In the rows, 128 means zero.
Each row is followed by its class.
[139 125 128 146 120 128 104 126  95 120 166 161 176 161 156 134 117 109
 172 171 118 121 121  90 140 105 182 122 173 100 133 118 108 162 113 143
 135  73  98 142 148 140 140 129 142 165 157 100 135 148 108 102 122] | Nane
[146 117 205 171 104 128 151 121 166 129 149  90 137 148 138 147 131 127
 168 153 144 127 126 151 137  80 142 144 165 113 160 160 141 117 116 136
 103 110 114 156 103 135 116 138 170 118 110 109 144 133 128 137 108] | vefo
[112 150 143 121 126 100 109 158 109 119 137  99 143  98 123 117 153 145
 123  94  72 135  91  98 102 129 189 135 165 113 144 131  80 110 124 113
 118 154  81 106  87 112  90 121 170 108 117 106  84 109 163  41 142] | ler
[146 102 145 127  92 103 138 125 178 130 133 122 136 123 144 150 117 132
 163  86 151 131 143 144 121 106 123 139 144 112 124 139 123  84 159 128
 147 143 169 141 165 138 155 124 153 104  98 131  99 112 107 152 124] | tesa
[113 145 140 134 103 151 102 117 125 105 118 119 127 120 114 114 111 108
 117 135 135  91  89  91 135 120 142 112 128 147 135 126 116 119 125 136
 139 103 111 100 111 129 132 143 135 112 172 146 141 122 111 122 109] | gezo
[148  92 116 151 145 170 148 117 142 120 145 126  84 164  92 131 103 105
 114 232 128 119 104 162 154 129 125  89 114 175 105 100 147 163 110 149
 144 120 145 150 130 132  99 125 120 162 159 143 181 125 108 143 165] | fafi
[102 137  91 129 140 171 118 148 107 125  87 154 156 111 126 151 155 132
 111 108  74 147  80 142 110 171 162 112  86 125 159  82 139 108 151  77
 132  85 108  92 118 122  92  99 156  88 178  86 106 135 125  96 102] | boga
[ 89 144 153 175 143 132 170 154  93 136 122 146 213 137 127  98 109 166
 157 143 144 180 129 141 136 124 112 167 131  95 111 122 101 138 120 143
 140  90  99 151 134 185  98 145 148 145 128 141 166 154 129 115 114] | Nane
[113 119 198 139 100 103 118 116 122 104 133 148 200 128 163 109 157 102
 111 114 110 137 115 134 149  97 152 133 142 114  61 137 109 134  96 161
 163 158 123 146 171 158 122 138 129 100  83 140 105 143 109 106 105] | ler
[ 85 148 112 132 132 134 114 124 121 118 138 154 187 125 140 121 167  57
 139 170  64 172 114 157 161 131 147 149 138  98 140 139 116 146 124 135
 126 114 103  91 108 144 109 116 122 145 116 104  84 131 138 126 140] | devab
[157  78  90 112 126 129  87 105  87  74 135 162 152 138 169 137  96  75
 146 108 138 140 108 103 184 157 106 131 149  72 114 135 149 181  80 119
 107 103 101 139 122 121  84  97 120 131  69  68 128 144 101 117 126] | mizug
[112 140 167 214  96  92 115 131 114 124 111 145 173 112 128 111 102 125
 126 136 183  79 113 130  80 116 122 174 120  84 158  74 107 111  94 117
  82 176 145  90 174  95 123 106 166 149 142 174 167 179 157 155 111] | vefo
[ 83 119 169 158 135 126 130 121 134 105 131 115 137 166 131 125 108 163
  83 167 102 177 142 125 144 166 130 119 133 171  77 105 111  95 127 129
 149 107 143 125 140  86  70 117 145 144 190 150 126 101  88 181 109] | tesa
[ 93 188 154 141 140 109 142 148 122 157 162  96 119 131 135 131 113 132
 135 159 127 105 113 134 103 119 129 112 124 108 118 114 141 128 144 151
 140 121  98 135 143  98 139 135 115 131 143 124 116  88 127 132  91] | devab
[153  93 200 170  97 118  80 159 146 134  85 152 145 146 151 130 109  56
 170 117 109 156 147 121 182  94  95 135 135 127  94 161 143  42 124 120
 119 142 134 115 151 122 143 117 136  91 174 134 127 130 108 134 145] | devab
[122 143 134 166 145 165 144 123 174  61 120 113 110 142 160 124 173 112
 123  77 101 160 141 106 152 119 116 111 139 163 115 182  99 113 133 127
 120  82 151 101 141 172  99 105 166  91 120 128 123 129 157 127 127] | devab
[142 140 120 133 139 129  95 131 139 145 128 139 133 123 111 111 145 114
 110 136 124 147 112 107 111 104 117 120 106 101 136 140 146 141 148 120
 129 126 132  95 133 109  86 148 118 188 144 120 125 116 110 128 131] | gezo
[ 92 154 153 146 104  76 106  93 123 121  75 153 141 108 103 100 121 132
 140 142 108 142 116 144  97 161  78 163 183 117 138 108 180 153 105 148
 115  72 185  99 100 121 117 149  96  86  75 162 163 134 112 139 120] | Nane
[103 145 190  81 106 150 153  86  44 181  95 125 148 167 157 131 134 230
 124 183 139 196 181 166 127 142 179 182 152 115 150 120 106 149 142 136
  83 120 132 122 151 119 144 194 140 100 176 160 201 136 154 170  70] | vefo
[132 141 144 149 124 101 183 106 123 116 155 106 129 106 108 123  96 161
 126 134 134 183 131 120 100 103 129 138 120 170 162 125  62 128  89 141
 104 126 173 112 115 159 152 125 135 136 159 101 109 136 158 165 127] | fafi
[156 160 125  98 121 171  66  89 107 134 167 125 173 124 117 123 140  91
  98 127 133 123 105 152 134 128 145 135 109 170 158 166 124  88  96 165
 146 147 123  76 109  90  56 101 164 161 174 122 113 120 149 134 109] | Nane
[176 184  84 162 114 155 173 167  79 159 132 163 170 141 131 133 132  93
 143 115  90 109 137 121 133 183 171 126 123 104 132 128  71 189  91 135
 105 237 104  91 143 106  74 128 127 115 141 106 117 102 105 144 142] | ler
[158 138 151 118 127 147 156 137 141 128 137 113 126 127 143 119 124  92
 113  80 136 146 151 142 102 135 117 126 127 112 126 138 127 112 120 111
 109 145 143 131 133  74 115 107 152  93 130 133  88 107 109 144 100] | tesa
[134 160 142  88 140 128 141 111 140 135 147  80 109 133 111 123 124 154
 100 113  92 183 134 136 127 118 138 139 114 151 146 149 133 116 120 143
 134  99 115 120 139  94 104 135 132 142 123 106  92  88 122 132 115] | tesa
[ 64 112 103 136 124 133 114  91 104 113 148 142 132 169 130 136 111 185
 121 130 130 163 117 128 134 153 148 123 142 163 105 107 125 157 113 146
 143 124 112  90 147 117 132 124 133 147 119 123 128 103 137 139 126] | Nane
[121 160 145 104 110 103 118 128 106 155 127 105 144  97 103 131 117 158
 116 139 135 152 135 159 141 143 138 148 113 112 147 117 112 126 101 144
 139 161 135 127 144 111 102 150 131 128 108 132 120  97 128 113 103] | Bime
[140 102 159 149 127 110  59 111 108 118 128 158 124 162 147 120 115 106
 127 126 102 160 105 120 115 115 133 139 140  87 108 131 144 144 139 101
  87 152 111 122  87 101 110  94 158 161 134 152 148 184 122 141 149] | fafi
[119 106 133 126 138 117 105  97  88 138 131 142 190 143 184 131 131 130
 125 146 133 153 154 109 158 130 152 134 126 105  68 158 114 146 123 130
 104 129 116 112 174 108  84 127 119 118 142 160 139 145 105 130  80] | mizug
[112 123 134 123 112 121 149 151 140 117 124 104  65 128  92 138 123 152
 139 112 133  98 138 126 119 124 150  93 142 133 127 132 105 147 154 133
 147 138 150 126 147 133 147 121 132  88  91 137 106  99 114 126 114] | Bime
[141 123  98 101 132 124 119 152  83  92 129 114 149 127 140 145 115 100
 141 107 127  98 128 140 149 130  83 145  72  77 145 147 141  95  98 134
 117  95 136 151 122 120 117  86 134 154 120  86 131 149 140 128 108] | tesa
[147 129 232 130 102 158 102 184 129 154 108 119 178 128 133 114 117 136
 106 109 149 127  95 158 143 180 129 156 141 117 149  88  97  91 104 128
  85 141 142  88 137  93 116  81 205 119 151 136 145 148 136  96 107] | devab
[167 145 103  85 152 124  94  71 127 146 135 117 103 104 145 125 154 131
 127 121 132 159 137 131 140  69 150 149 150 168 106 166 184 164 153 146
 157 117 158 141 126 151 104 200 136 118  86  93 142 153 137 169 132] | tesa
[163  81 110  93  92 180 120 158  91 136 104 140 112 139 110 114 115 100
  93  98 101  98 118 130 134 162 126 117 143  92 109 110 120 133 130 137
 138 124 124 123 107 115 146 115 139  85 161 127 119 134  98 153 147] | devab
[119  82 131  87 117 173 122 164 160 148 104 137 137 153 131 126 147 119
  75 124 116  96 102 154 103 149 141 153 126 132 175 122 133 110 109 104
 108 117 136 145 109 146 144 107 126  96 168 119 126 133 126 180 134] | boga
[160 157 121  89 117 128 108 128 129 132 135 129 127 133 126 129 135  98
 131 139 122 106 112 101 149 105 159 125 137 128 140 143 141 165 119 136
 117 127  78 116 172 106  97 136 112 137 101 106 110 108 101 130 142] | mizug
[144 149 138  64 119 136 129 136  66  97 134 148 143 153 140 134 151  84
 136  89  96 163 122  99 136  98  86 109 185  97 153 121 115 127 123 132
 119   4 112 117 114 160 104 131 135  68 154 121 126 142  90 129 103] | gezo
[154 110 170 174 102  94  90 108 108 171 161 112 135 123  90 136  80 137
 124 153 139 122 139 132 144  79 170 145 136 166 153 163  94 145 115 167
 127 129 158 126 113 158 129 134 157 117 137 151 133 134 127  91 134] | Nane
[137 151 128 160 138 128 111 127 119 168 120 104 116 116 110 118 140 107
  97 142 118 146 137 139 120 115 134 136 101 130 153 119 112 126 140 143
 155 175 132 123 144 136 117 155 126 140 113 130 121 114 132 131 133] | mizug
[161 174 142 147  82  81 139 142  88  90 115 139 128 114 133 137 158 137
 145  93 120 139 144 138 121 117  84 140 181  46 149 135 112 124 120 150
 176 150 109 148 122 152 109 188 117 116 130 101 123 105 157 141  67] | fafi
[112 140 156 114 129 126 128 112 146  96 127 131 123 110 126 117 106 129
 146 126 142 151 109 111 124 139 126 125 126 115 117 133 151 131 113 129
 154  88 125 138 125 113 152 121 116 108 138 122 120  99 127  98 108] | devab
[133  89 170 140 161 141 116 142 146  80 151 127 132 133 160 138 174 128
 120  65 127  97 150  80 134 108 135 137 126 162 128 173 132 138 173 132
 109  79 115  75 127 112 113 105 120 133 111 116  91 104 164 105 102] | boga
[146 142 109  87 126 128 139 114 141  99 143 125 124 135 128 123 145  86
 145 139 139 137 128 130 132 113 132 121 147 115 154 137 141 144 124 118
 117 131 102 112 128 113  99 139 118 131 107 117 127 117 116 137 125] | boga
[116 192 144 115 124 126  99 126 103 136 138 110 128 118 132 120  98 131
 131 109 123 125 124 116 132 121 115 115 107 140 124 121 110 131 148 126
 152 115 130 101 144 119 102 123 146 157 156 132 125 117 114 106 119] | Bime
[ 72 177 118 110 127 112 107 192 129  98 122 132 197 108 131 115 150  91
 153 105 132 106  93 171 126 111 124 117 111 104 113 106 159 171 111 115
  97 153 115 105  95 120 106 106 138 118  86 148 138 177 107 142  95] | Bime
[113 156 128  85 130 103 128 120 158 122 137 124 115 127 107 134 142 140
 115 178 135 148 111 139 129 125 120 122 128 148 119 118 137 149 113 135
 143  97 140 128 141 137 119 128 111 173 101 130 120 117 105 135 158] | gezo
[ 94 137 117 132 134 133 122  95 112 139 142 105 111 129 137 139 135 137
 159 130 154 109 136 100 119 110 125 101 120 109 137 177 118 138 126 126
  99  89 121 132 161 136 100  94 123 114 123  97 131 106 121 142 139] | vefo
[130 156 142 112 117 101 126 119 146 123 140  95 133 105 115 120 105 108
 139 121 139 146 125 140 118 145 115 146 106 132 135 120 113 110  85 143
 124 164 133 101 122  92 125  88 151 125 134 119 120 114 141 128 147] | devab
[111 174  91 175 127 149 155  79 100 122 149 104 104  99 129 151 154 145
 100 141 113 183 116 155 121 119 129 145 114 141 174 103  89  93  72 136
 109  85 135 135 108 147 135 148 184 127  93 141 101 153 181 128 120] | Nane
[188 168 141 100 151 123  77 106  84 160 119 136 108 138 126 131 116 154
 100  89 161 107 153  94 137 123 136 131  88 164 109 143 140 150 158 116
 140 168 126 132 119 107  88 150 129 147 138 146 162 134  65 134 155] | boga
[122 116  97 173 138 135 152 143 120 129 109 142 129 125 147 150 121 130
 190 165 134 120 147 113 128 165 162 116 126 147 105  80 103 218 122 122
 148 226 129 136 128 144 146 143 111 133  80 120 157 130 117 155 123] | Bime
[139 129 114 112  83 112 139 111 145  90 130 160 166 123 159 121 102  73
 161 185 126 148 163 103  91 165 143  89 149  70  95 157 142 205  88 111
  93 103 133 148 105 136 133  87  86 135 132  96 168 165  91 145 126] | mizug
[106 142 160 116 111 101 132 128 141 118 116 108  88 153  98 138 131 149
 125 155 129 149 144  92 142 137 132 125 147 149 129 142 133 144 128 130
 138  79 107 121 134 146 150 117 120 137  91 140 124 108  93 113 133] | vefo
[138 164 155 125 119 142 134 138 148 134 140 113 104 109 121 122 100 139
 105 112 132 137 144 145 104 151 148 129 128 154 141 121 121 105 127 152
 132 122 166 142 123 128 177 134 127 115 117 119 132 118 128 146 118] | tesa
[144 145 106  83 141 118 108 132 119 160 126 114 158 130 129 119 146 112
 133 150 118 128 130 112 113 110 149 135 109 115 159 137 121 159 143 121
 137 142 153 127 142 137 118 121 126 172 129 126 113 140 106 129 111] | Bime
[100 120 150 143 161 119 134 140 116 110 114 127 144 140 122 108 137 123
 142 146 130 140 119 126 139 128 117 147 133 145 136 113 125 113 129 138
 130 139 121 138 142 125 101 135 122 121 104 122 114 100 144 127 140] | Nane
[ 99 134 127 101 144 123  96 173 111 113 115 152 156 117 111 112 164 129
 106  44 129 102 131 140 116  87 170 204 139 144 142 147 115 143  96 134
 130 138 178 127  82 129 124 126 178 104  60  95 111 147 105 160 107] | Bime
[133 132 134 123 142 148 143 117  90 164 140 146 208 162 156 147 143 121
 133 188 163 141 146 108 143 149 136 132  74 138 117 135 105 129 129 137
 139 146 117 118 167 155  99 119 132 148 164 162 175 133 113  99 101] | mizug
[103 141 117 101 165 116  63 114 132 170 160 104 164 101  96 135 138 127
 109 154 148 122 107 119 122 150 142 138  88 163 129 133 150 163 116 148
 151 166 134  96 128 109  65  94 125 186 137 136 147 116 141 156 114] | fafi
[112 126 130  98 130 117 157 137 130 163 119 130 110 149  88 126 135 131
  99 141 111 161 138 180 113 112 162 152 149  83 156 127 135 152 104 114
  89 138 151 121 137 127 171 152 105 128  38 147 104 118 102 142 158] | fafi
[134 153 152 133 107  86 130 100 169 135 126 125 238  54 151 115 147  89
 169 157 154 189 163  98 119  93 110 152 112 159 118 154 134 106 120 131
 112 118 160  91 111 158 125 161 112 144 124 147 135 147 116 126 118] | tesa
[121 133 162 147 135 120 102 137 144 120 109 139 126 139 139 110 157 109
 106  99 137 143 133 115 133 101 123 146 132 111 120 139 131 126 128 111
 132 149 119 122 161 136 103 145 141 111  88 160 115 122 122 113 132] | Bime
[102 174 129 179 128 148  56 119 101 176 110  88 135 138 150 138 105 143
  59 116  89 129  95 132 162 104 181 106 139 153  99 154 165 122  97  96
 106 175 104 134 176 106  93 144 148 173  86 128 102 138 123 155  91] | fafi
[132 114 102 120 156 151 164 180 107 140 121 106  66 112  90 138 133 188
 119 128 169 110 144 110 135 128 135 106 116 109 116 107  84 127 130 124
 167 126 109 117 143 128 129 167 117 164 141 122 131 111 113 117 117] | ler
[ 89 127 171 154 104 115 124 168 116 167 119 105 135 139 108 120 123 155
 109 148 130 122 108 126 125 100 122 117 117 109 121 119 114 134 134 128
 121 129 119 116 190 132 120 137 139 142 105 146 126 113 117 117 111] | tesa
[187 154 176 123 137 102 107 131  33 159 138 127 108 192 125 140 125 169
 149 145 108 187 149 124 142 118 124 130 123  71 135 160 172 123 141 145
  91 124 132 136 102  82 107 150 143 161 152  93 169 153 118 143 107] | vefo
[122 119 121 107 121 129 104 139 118 142 149 129 166 127 110 133 132 108
 106 139 112 157 125  96 118 130 153 114 101  98 157 133 132 140 121 133
 138 116 112 141 160 134 104 112 118 156  97  93 124  91 116  89 116] | mizug
[106 129 135 117 137 152  63 119 118 145 146 162 163 158 144 116 108 135
 159 143 155 157 119 103 145 100 146 169 125 167 138 148 124 151 141 151
 146 100  92 112 106 141 131 130 142 183 207 109 191 126 118 116 100] | gezo
[121 124 123 172 101 147 188 166 156 110  85 125  55 122  99 141 114 155
 132 166 138 119 147 120 114 162 118  94 120 145 113 109 109 161 120 118
 132 123 123 131 103 148 204 131  86 139 115 143 122 132  94 165 120] | vefo
[127 147 160 179 127 142  91  92 132 134 124 105 128 102 134 140 151 125
 127 153 132 128 139 107 135  89 139 115 123 202  95 151 119  92 121 155
 163 111 105 135 153 121  95 124 149 140 118 165 115 119 126 112  96] | Nane
[126 121 125 161 136 116 144 148 196 136 107  93 104  94 110 113 148 108
 164 141 145 109 121 153  93  93 126 147 138 135 144 136 131 120 132 146
 169 169 145 152 133 129 163 125 134 106 123 159 123 115 156 116  84] | devab
[137 129 123 164 128 125 119 118 153 145 138 119  90 107 134 130 109  87
 126 126 122 129 135 153 105 119 122 164 135 117 169 114 109 115 130 142
 149 162 150 125 128 116 153 131 122 155 107 144 105 112 146 143  93] | ler
[118 154 111 178 134 155 135 120  93 126  81 121 218 129 154  99 180 112
 107  66 136 125 159  94 127  88 142 143 115 139  97 159 109 160  86 110
 142 177 128 158 137 161  71 132 164 127 133 113 141 175  83 168 104] | ler
[185  47 165  89  78 107 150 122 106 105 114 185  82 134  95 169 135 117
 149 163 153  98 145  94 164 166  91 114 107 107 131 107  95 137 152 155
 143 100 152 137 155 179 126 127 115  49 145 112 156 127 101 143 165] | tesa
[138 145 124 138 159 128 140 110 141 141 128 127 139 119 141 104 143 124
 118 102 136 100 133 116 129 122 142 106 148 159  90 151 149 141 155 141
 140 131 138 175 167 140 128 132 107  96  98 129  97 128  89 113 131] | tesa
[ 68 134 112 154 112  92  91  93  99 134 155 138 153 130 118 126 125 117
 143 173 122 168 115 111 101 113 135 122 142 102 148 126  87 130 106 131
 161 159 121 139 112 144 104 136 129 137 160 151 118 117 136 168 111] | Nane
[196 127 180 123  92 147 131 166 138 133 124 148 125 104 134 121 114 125
 111 152  81 108  92 119 108 120 154 146 151 122 156 132  81  98  98 135
  68  80 143 104  90 116 137 123 150 135 166  88 110 158 127 133 136] | devab
[107  78 111 138 119 120  70  82  85 148 142 138 185 153 150 140 147 130
 127 127 124 145 128  93 154 122 153 142 145 185 121 119 120 144 136 154
 139 169 134  87 140 143 126 130 142 125 141 143 141 141 143 143 124] | mizug
[ 99 121 165 159 115  97 115  89  48 171 117 151 189  99 135 125 136 118
 144 175 116 137 142 132 170 127 122 168 135 100 111 114 147 108 126 160
 127 106 131 114 115 129 134 202 130 104 158 140 148 178 150 121  57] | Nane
[152 128 133 126 140 102 163 156 123 196 116 127 189 111 111 143 154 111
 147  87 121 148 155 142 146  98 104 129 133 127 139 116 139 140 117 111
  81 147 143 112 166 160  49 138 153  92 104 111 155 171  96 126 142] | ler
[107 122 122 109 161 112 133 111 128 125 119 115 137 159 109 125 144 128
 119 136 142 159 128 110 131 139 114 111 115  92 135 134 162 163 155 119
 140 108 126 120 163 149  90 113 107 110 103 135 126 104 108 135 151] | devab
[138 170 122 115 150 114 104 134 126 131 127 125 136 156 124 126 148 126
 102 131 133 100 118 112 149 114 158 106 140 165 137 117 160 185 172 131
 133 137 136 134 175 124  99 141 126 149 122 123 119 116  94 117 109] | gezo
[102 137 122 181 108 142 146  87 118 142 151 121 100 158 109 127  85 123
 101 137 144 181 166 124 145 137 148 109 139 147 122 105 131 120 131 130
 134 156 108 116 204 107 124 152 151 107 144 162 149  94 134 134 120] | tesa
[167 137  61  79 179 140  70 128 105 101 127 175 116 137 125 123 169 114
 141  98  77 132  83 115 113 110 104 157  94 161 162 132 144 148 144 122
 146 139 199 171 103 112  54 104 162 162 191 120 151 138 167 156 163] | gezo
[153 143 112 142 120 148 135 146 100 102 135 148 155 131 142 129 165  56
 134 108  59 125 107 121 115  71 130 118 139 134 182  99  76 145 139 133
 117 100 141 138 123 167 116 120 159 117 137  98 100 147 127 123 132] | gezo
[156 155 120 120 174 134 131 157 115 150 133 114  99 144 107 114 111 140
 106 130 117  92 125 124 103 111 169  93 124 104 118 128 130 148 150 145
 146 141 114 150 177  96 117 123  92 144 126 119 110 107  81 143 118] | devab
[ 99 125  83 106 111 108 103 111 101 114 113 138 154 107  96 139 118 141
 155 106 130 170 149  90 146 125 123 140 121 142 130 148 137 121 116 130
 169 130 133 121 125 147  93 132 122 131 111 105 131 100 111 159 122] | Bime
[120 179 122 146 101 131 141 134  86 149 145 108 161 120 170 132 126 106
 118 116  63  94 129 152 104 148 164 107 153 100 155 121  92 111 150 123
  64 148 132  98  95 116 161 135 141 105 135 123  98 160 142 116  98] | tesa
[139 163 134 101 144  95 113 132 127 142 117 117 122 113 119 112 169 115
 133 127 140 108 113 117 110 128 122 121 119 120 132 121 140 155 135 137
 128 174 131  96 140 118 104 143 110 100  98 138 115 125 119 128 136] | Bime
[124 102  91 136 122 178 119  95 127 120 126 137  98 133 122 146 170 132
 105 121 140 161 117  96 111 118 150 143 136 198  90 146 156 101 112 138
 139  72 147 137  92 129 145 105 183  84  91 164 124 141 118 169 149] | mizug
[114 163 153 155 173 126  98 117 113  75  81  98 120 153 111 100 139 194
 137  98 119 167  91  73  99 136 145  87 108 221 106 144 168 112 184 123
 113 145 103  70 116  93 108  73 120 124 179 135 113 138 163 138 156] | gezo
[ 94 133 111 167 126 133 119 106 127 110 115  93 136 129 151 113 124 151
 110 121 130 136 118 165 120  94 173 115 131 156  76 127 159 164 114 129
 109 166 148 119 124  93 152 138 143 128  98 154 128 167 118 165  76] | vefo
[139 101 126  84 117 106 115 130 116 121 129 130 157 150 152 151 122 140
 132 118 113  92 105 113 170 119 131 135 142 100 104 163 130 103 149 134
 153 101 137 141 172 154  84 133 132 118 114 111 109 114  96 140 106] | vefo
[122 111 102 126 125 130 117  87 126 170 107 130 112 146 125 132 166 124
 114 105 116 152 156 115 105 123 142 131 135 144 115 153 124 140 121 108
 134 142 132  96 116 126 134 127 145  90 138 124 112 138  83 134 149] | tesa
[132 134 108 126  80 155 124 120 141 149 103 140 167 158 132 127 153 125
 146 167 142 162 142 151 123 146 163 153 130 101 177 137 140 204  91 123
 111 165 109 106 134 125 176 130 129 183 102 118 156 134 114 104  91] | tesa
[141 120 122  94  98 160 181 138 134 119 113 128 150 129 130 118 141 136
  98 133 129 110 121 191  75 105 184 138 149  81 162 105 106 131  99 112
 113 141 163 125 132 114 173 135 130 140  71  96  64 140 100 162 121] | Bime
[140 107  89  94 139 141 109 133 130 107 124 140 126 149 122 148 135 143
 129 109 125 135 121 129 140 138 131 149  87  92 156 159 191 142 119 121
 106  86 166 167 126 123 117 106 131 137 131 104 149 135 137 177 129] | vefo
[116 156 141 113  87 114 120  98 101 148 107 138 137 115 112 124 156 125
 123  86 100 166 126 122 129 132  95 141 150 131 139 115 134 193 126 131
 142  98 163 155 118 149 128 138 144  67 144 142 106 116 112 145 142] | gezo
[134 111  98 114 151 118 170 104  95 160 122 122 151 130 154 108 149 149
 110 104 137 150 142 136 114 124 125 161 101 109 140  80 139 113 156 113
  98 188 111 168 175 129 162 149 165 140 121 130 140 188 187  81 121] | mizug
